Below are the code and all the weights of a small trained network. Each question names an input and a target symbol and asks about switching units off, where a switched-off unit gives its printed mean instead of its output.

import numpy as np


def w(rows, s, z=0):
    codes = np.array(rows[::2]) - 128.0
    scale = np.full(codes.shape[1], s)
    scale[-1] = z or s
    return codes * scale


def softmax(a):
    e = np.exp(a - a.max(-1, keepdims=True))
    return e / e.sum(-1, keepdims=True)


def log_softmax(a):
    a = a - a.max(-1, keepdims=True)
    return a - np.log(np.exp(a).sum(-1, keepdims=True))


def net(x, mask):
    ids = ['ΓΔΠβηθλμξτ'.index(c) for c in x.split()]
    T = len(ids)
    res = E[ids] + P[:T]
    u = 0
    for l in range(3):
        r = res
        for j in range(3):
            rows = slice(2 * j, 2 * j + 2)
            q, k, v = (r @ M[l][rows].T for M in (Q, K, V))
            z = softmax(np.where(np.tri(T) > 0, q @ k.T / 2**0.5, -1e9)) @ v
            o = O[l][rows]
            res = res + np.where(mask[u + j], z, o[:, -1]) @ o[:, :-1]
        u += 3
    return log_softmax(res[-1] @ U[:, :-1].T + U[:, -1])


Q, K, V, O = {}, {}, {}, {}
E = w([
[172,194,180,131,149,154,96,197,197,119,167],'Γ',
[105,182,153,133,62,161,68,99,162,65,149],'Δ',
[169,81,176,175,91,136,38,132,121,125,218],'Π',
[151,141,229,44,124,82,110,206,75,83,181],'β',
[138,154,226,147,160,174,128,45,56,125,11],'η',
[108,157,154,100,94,171,113,163,97,189,102],'θ',
[230,89,153,88,44,175,106,95,141,82,65],'λ',
[149,196,150,190,105,93,248,129,102,120,123],'μ',
[70,89,115,164,187,200,215,179,24,59,91],'ξ',
[120,156,79,50,162,164,157,105,119,145,186],'τ',
],0.018)
P = w([
[82,12,235,144,115,76,88,1,180,156,178],'0',
[64,43,189,135,124,106,86,81,137,188,210],'1',
[89,93,168,140,109,131,95,117,100,189,229],'2',
[113,133,136,137,103,158,110,130,85,179,223],'3',
[145,159,117,132,111,171,131,153,65,179,228],'4',
[161,190,84,128,121,186,121,166,59,166,223],'5',
[179,198,62,130,133,204,149,183,49,174,207],'6',
[184,215,43,126,158,215,154,194,31,169,204],'7',
[176,210,29,163,128,240,135,185,17,161,207],'8',
],0.006)
Q[0] = w([
[173,88,168,101,33,177,166,149,128,169,243],'L0H1',
[78,101,6,57,161,148,117,115,102,161,128],'L0H1',
[62,2,68,121,150,26,140,143,225,77,74],'L0H2',
[130,76,55,161,150,158,122,201,101,4,81],'L0H2',
[117,94,166,66,88,205,182,177,122,147,134],'L0H3',
[96,152,108,171,122,128,90,201,155,253,238],'L0H3',
],0.0071)
K[0] = w([
[176,214,41,142,75,131,140,142,80,50,175],'L0H1',
[78,58,158,213,135,200,155,210,157,45,122],'L0H1',
[3,21,206,179,122,62,112,63,234,126,159],'L0H2',
[114,96,111,204,169,107,116,154,75,121,159],'L0H2',
[74,195,95,115,181,198,218,215,84,154,95],'L0H3',
[74,54,124,155,152,119,116,156,142,111,147],'L0H3',
],0.0065)
V[0] = w([
[42,75,214,34,101,164,126,249,182,90,255],'L0H1',
[108,189,205,220,92,148,103,214,27,24,80],'L0H1',
[38,166,226,143,127,33,118,120,165,235,90],'L0H2',
[47,135,120,151,202,131,140,109,181,117,215],'L0H2',
[120,164,141,111,173,223,225,165,44,126,149],'L0H3',
[169,162,15,121,73,90,114,119,27,171,150],'L0H3',
],0.0052)
O[0] = w([
[143,178,84,183,124,125,129,80,107,136,68,224],'L0H1',
[57,65,204,69,73,155,200,107,234,91,169,146],'L0H1',
[159,80,212,91,149,95,126,72,153,252,16,1],'L0H2',
[255,149,207,103,167,215,84,95,97,70,103,42],'L0H2',
[131,121,55,157,56,108,6,151,115,117,138,226],'L0H3',
[26,19,232,96,114,182,158,124,208,148,101,132],'L0H3',
],0.0061,0.0049)
Q[1] = w([
[125,139,68,60,119,138,132,47,112,159,209],'L1H1',
[191,121,103,113,10,185,118,101,141,157,158],'L1H1',
[194,92,143,105,134,135,137,79,164,135,24],'L1H2',
[160,82,134,65,116,145,144,149,160,103,154],'L1H2',
[154,120,115,117,135,118,118,75,154,154,125],'L1H3',
[98,148,114,150,189,97,115,103,172,151,123],'L1H3',
],0.011)
K[1] = w([
[148,155,136,161,150,238,66,200,2,50,97],'L1H1',
[45,58,64,204,152,206,150,200,81,74,115],'L1H1',
[85,207,141,125,158,41,109,188,237,253,183],'L1H2',
[167,194,161,126,100,143,112,112,123,123,65],'L1H2',
[129,190,202,115,138,29,91,106,145,115,164],'L1H3',
[158,110,152,75,127,91,115,65,64,206,122],'L1H3',
],0.0069)
V[1] = w([
[142,63,116,202,110,96,48,216,128,54,24],'L1H1',
[57,201,193,228,104,178,10,140,119,213,214],'L1H1',
[133,109,188,157,162,110,106,191,44,112,152],'L1H2',
[3,187,206,152,195,150,108,148,109,94,171],'L1H2',
[62,126,169,105,232,18,118,218,148,121,102],'L1H3',
[68,218,59,220,173,69,137,28,96,202,236],'L1H3',
],0.0058)
O[1] = w([
[116,126,200,145,83,201,136,219,94,87,100,111],'L1H1',
[87,90,137,137,196,89,142,157,193,173,120,176],'L1H1',
[99,114,74,108,109,139,122,91,133,100,53,133],'L1H2',
[157,145,151,126,174,86,99,159,119,116,8,79],'L1H2',
[142,160,139,97,226,255,158,159,180,109,156,2],'L1H3',
[136,136,186,109,146,98,174,137,221,96,116,138],'L1H3',
],0.0096,0.0086)
Q[2] = w([
[80,130,171,105,84,192,97,176,120,181,89],'L2H1',
[94,73,134,134,85,88,66,50,106,156,74],'L2H1',
[127,145,168,218,117,138,227,156,112,124,130],'L2H2',
[90,101,148,158,207,188,198,149,70,141,176],'L2H2',
[225,2,91,102,57,100,113,87,149,109,106],'L2H3',
[124,71,194,60,124,100,80,126,80,74,175],'L2H3',
],0.0087)
K[2] = w([
[150,48,64,65,117,127,8,100,191,162,186],'L2H1',
[58,180,79,132,161,159,157,204,2,124,85],'L2H1',
[148,85,159,31,73,169,127,133,206,161,149],'L2H2',
[229,189,175,122,121,122,104,133,170,154,128],'L2H2',
[46,112,37,159,82,113,121,190,97,121,172],'L2H3',
[160,173,68,175,168,197,149,159,112,105,86],'L2H3',
],0.0084)
V[2] = w([
[222,91,132,120,124,136,134,77,163,121,128],'L2H1',
[191,157,64,76,127,109,149,227,165,147,147],'L2H1',
[199,104,124,238,105,153,99,111,148,169,123],'L2H2',
[119,113,146,21,82,115,2,144,208,115,156],'L2H2',
[118,159,85,114,57,117,150,127,176,152,34],'L2H3',
[192,87,163,101,137,54,136,194,79,142,131],'L2H3',
],0.0082)
O[2] = w([
[174,74,87,148,69,171,106,104,113,52,107,134],'L2H1',
[175,77,135,81,124,144,223,45,192,139,196,3],'L2H1',
[160,126,143,188,43,168,89,196,166,107,82,193],'L2H2',
[163,71,196,58,167,228,38,10,181,151,111,179],'L2H2',
[97,134,129,146,23,218,158,50,112,163,110,164],'L2H3',
[171,82,254,56,134,114,121,236,3,109,159,159],'L2H3',
],0.008,0.0055)
U = w([
[138,142,154,178,118,62,230,129,106,100,117,254],'Γ',
[127,115,120,158,148,110,133,116,101,93,127,8],'Δ',
[129,83,104,102,120,98,128,150,139,234,95,111],'Π',
[48,159,164,142,114,88,85,75,204,50,127,51],'β',
[100,154,116,154,155,92,130,146,71,121,77,203],'η',
[139,113,43,125,174,40,101,65,86,129,144,85],'θ',
[205,191,137,136,148,172,96,185,175,115,150,242],'λ',
[122,114,137,131,91,168,142,93,80,105,140,149],'μ',
[117,2,150,203,173,77,109,163,133,106,150,72],'ξ',
[115,110,185,45,160,84,101,135,60,70,180,86],'τ',
],0.0093,0.0051)

Each question gives the input, a string of symbols that net reads in full, and the target symbol t.
The units are the heads (2 rows each of Q, K, V and O). Each row of codes is followed by its name. A weight is (code - 128) times the scale printed after its matrix; where a second scale follows, it is the last column's (O and U).
mask holds one flag per head, layer by layer. A switched-off head (its flag False) gives its mean, the last column of its rows in O, instead of its output. The means were averaged over made-up inputs and are rounded, as every weight is.
A unit's drop is (log p(t) with every unit on - log p(t) with that unit switched off) / (log p(t) with every unit on - log p(t) with every unit switched off).
The circuit of an input: a set's keep is (log p(t) with only the set's units on - log p(t) with every unit switched off) / (log p(t) with every unit on - log p(t) with every unit switched off). Starting from all 9 units, units are removed one at a time, each time the one whose removal leaves the highest keep (on an exact tie, the one counted first), for as long as the keep stays at least 0.8.
circuit, biggest first: the units of the circuit, biggest drop first
unit that matters most: the unit with the biggest drop
heads that matter: for each layer, one digit per head in row order, 1 if its drop is at least 0.15 and else 0, layers parted by /
input λ Γ λ, target λ: circuit, biggest first	(L1H3; L2H2)
input τ λ τ, target μ: circuit, biggest first	(L1H2; L1H1)
input λ μ τ μ, target θ: heads that matter	100 / 100 / 011
input Γ μ λ θ θ, target Π: circuit, biggest first	(L1H1; L0H2)
input τ Δ τ Δ λ Γ λ, target λ: unit that matters most	L0H2
input Δ θ λ λ τ λ β β λ, target τ: heads that matter	000 / 000 / 001
input β λ λ λ Π λ, target ξ: circuit, biggest first	(L2H3; L1H1)
input λ ξ λ θ, target η: heads that matter	000 / 010 / 010
input β τ τ μ τ λ τ, target μ: heads that matter	100 / 110 / 100
input Δ λ λ λ λ Δ, target μ: heads that matter	101 / 011 / 001
input Γ μ μ τ Γ μ, target θ: circuit, biggest first	(L2H2; L1H1; L0H1)
input ξ θ Π β, target η: circuit, biggest first	(L1H2; L2H1)
input Γ τ τ Π λ τ, target ξ: heads that matter	110 / 100 / 000
input μ λ λ μ, target μ: heads that matter	000 / 010 / 010
input μ μ λ Π τ μ λ, target ξ: circuit, biggest first	(L0H2; L2H3; L1H1)
input η Δ μ λ λ β τ λ, target τ: circuit, biggest first	(L2H3; L1H3)
input ξ μ λ, target η: unit that matters most	L0H2
input η λ β μ λ μ, target μ: circuit, biggest first	(L2H2; L1H2)
input Δ ξ Π μ λ λ Π λ β, target η: circuit, biggest first	(L0H2; L1H2)
input λ β λ λ λ μ μ β, target μ: heads that matter	100 / 011 / 001
input Γ λ ξ, target η: heads that matter	011 / 010 / 100
input τ μ ξ, target η: circuit, biggest first	(L1H2)
input Γ λ Δ λ ξ θ Π, target η: circuit, biggest first	(L1H2; L0H2; L2H2)
input Δ μ Π τ Γ μ ξ β τ, target Γ: heads that matter	000 / 110 / 110
input Π λ Δ η β μ θ τ λ, target β: circuit, biggest first	(L2H3; L0H2; L1H3)
input τ θ Π λ θ β λ, target Π: circuit, biggest first	(L2H1; L1H1)
input Δ Γ τ η τ ξ λ λ, target Γ: circuit, biggest first	(L2H2)
input τ β λ, target μ: heads that matter	010 / 001 / 001
input τ λ Γ ξ θ, target η: heads that matter	011 / 010 / 010
input Π λ Δ λ, target β: heads that matter	000 / 000 / 001
